Below is a small trained network, with its code and all its weights. Each question gives an input and a class and asks what happens when units are switched off, that is, made to give their printed mean instead of their output.

import numpy as np


def w(rows, s, z=0):
    codes = np.array(rows[::2]) - 128.0
    scale = np.full(codes.shape[1], s)
    scale[-1] = z or s
    return codes * scale


def f(y):
    return np.maximum(y, 0)


def log_softmax(a):
    a = a - a.max(-1, keepdims=True)
    return a - np.log(np.exp(a).sum(-1, keepdims=True))


def net(x, mask):
    res = np.array(x, float).reshape(1, 6) / 4 @ E
    y = f(res @ A[0][:, :-1].T + A[0][:, -1])
    res = res + np.where(mask, y, B[0][:, -1]) @ B[0][:, :-1]
    return log_softmax(res[-1] @ U[:, :-1].T + U[:, -1])


A, B = {}, {}
E = w([
[150,108,156,166,255,159],'x0',
[181,93,143,148,62,104],'x1',
[82,117,137,16,105,189],'x2',
[70,156,222,134,198,102],'x3',
[151,197,61,156,127,178],'x4',
[70,44,59,159,118,187],'x5',
],0.007)
A[0] = w([
[125,77,38,105,98,134,253],'n1',
[237,178,156,145,91,2,156],'n2',
[26,118,152,71,154,128,212],'n3',
[173,141,158,68,79,65,125],'n4',
[70,45,121,113,83,91,159],'n5',
[112,46,215,84,106,83,253],'n6',
[137,108,142,242,249,115,193],'n7',
[122,118,78,168,88,90,125],'n8',
[189,119,73,127,87,190,173],'n9',
[200,176,151,111,86,63,66],'n10',
[101,175,96,31,191,166,182],'n11',
],0.0078,0.003)
B[0] = w([
[230,77,168,182,112,197,245],'n1',
[32,126,78,140,215,6,254],'n2',
[137,221,191,92,188,114,220],'n3',
[122,110,113,177,167,79,206],'n4',
[224,155,198,127,155,181,198],'n5',
[203,136,179,159,170,142,241],'n6',
[84,100,114,211,239,2,245],'n7',
[131,140,114,118,98,157,176],'n8',
[188,33,73,221,96,136,225],'n9',
[101,95,100,149,167,69,199],'n10',
[126,206,229,116,152,215,220],'n11',
],0.0077,0.0064)
U = w([
[168,157,188,117,159,177,251],'0',
[32,191,129,60,85,170,27],'1',
[163,99,81,147,8,201,86],'2',
[77,125,91,156,167,22,134],'3',
],0.011,0.0022)

Each question gives the input, the list of numbers given to net, and the class t.
The units are the neurons (one row each of A and B). Each row of codes is followed by its name. A weight is (code - 128) times the scale printed after its matrix; where a second scale follows, it is the last column's (A, B and U).
mask holds one flag per neuron, in row order. A switched-off neuron (its flag False) gives its mean, the last column of its row in B, instead of its output. The means were averaged over made-up inputs and are rounded, as every weight is.
A unit's drop is (log p(t) with every unit on - log p(t) with that unit switched off) / (log p(t) with every unit on - log p(t) with every unit switched off).
The circuit of an input: a set's keep is (log p(t) with only the set's units on - log p(t) with every unit switched off) / (log p(t) with every unit on - log p(t) with every unit switched off). Starting from all 11 units, units are removed one at a time, each time the one whose removal leaves the highest keep (on an exact tie, the one counted first), for as long as the keep stays at least 0.8.
circuit, biggest first: the units of the circuit, biggest drop first
unit that matters most: the unit with the biggest drop
k most important neurons: the k neurons with the biggest drops, biggest first
drop of u: that unit's drop, to one decimal
input [-6,6,-5,5,-7,4], class 0: circuit, biggest first -> (n5)
input [4,8,8,-6,-2,-8], class 3: circuit, biggest first -> (n2 n4)
input [3,-6,6,7,4,4], class 1: 3 most important neurons -> (n1 n6 n5)
input [6,4,0,0,-7,6], class 0: 2 most important neurons -> (n2 n5)
input [-6,-3,2,-6,3,-5], class 2: circuit, biggest first -> (n7 n9)
input [7,8,2,-6,6,-4], class 2: circuit, biggest first -> (n9 n3)
input [-4,7,-1,2,2,3], class 2: circuit, biggest first -> (n7 n3)
input [-4,-2,-2,4,-4,3], class 0: circuit, biggest first -> (n2 n5)
input [-6,-8,-1,1,5,1], class 1: 2 most important neurons -> (n6 n5)
input [-1,-7,2,2,3,-7], class 1: 2 most important neurons -> (n1 n6)
input [-7,-8,7,8,-5,-2], class 0: drop of n6 -> 0.2
input [-8,-2,4,1,-7,-4], class 0: drop of n5 -> 0.3
input [2,3,4,-4,1,1], class 2: drop of n11 -> 0.0
input [-3,8,-4,5,-8,8], class 0: unit that matters most -> n5
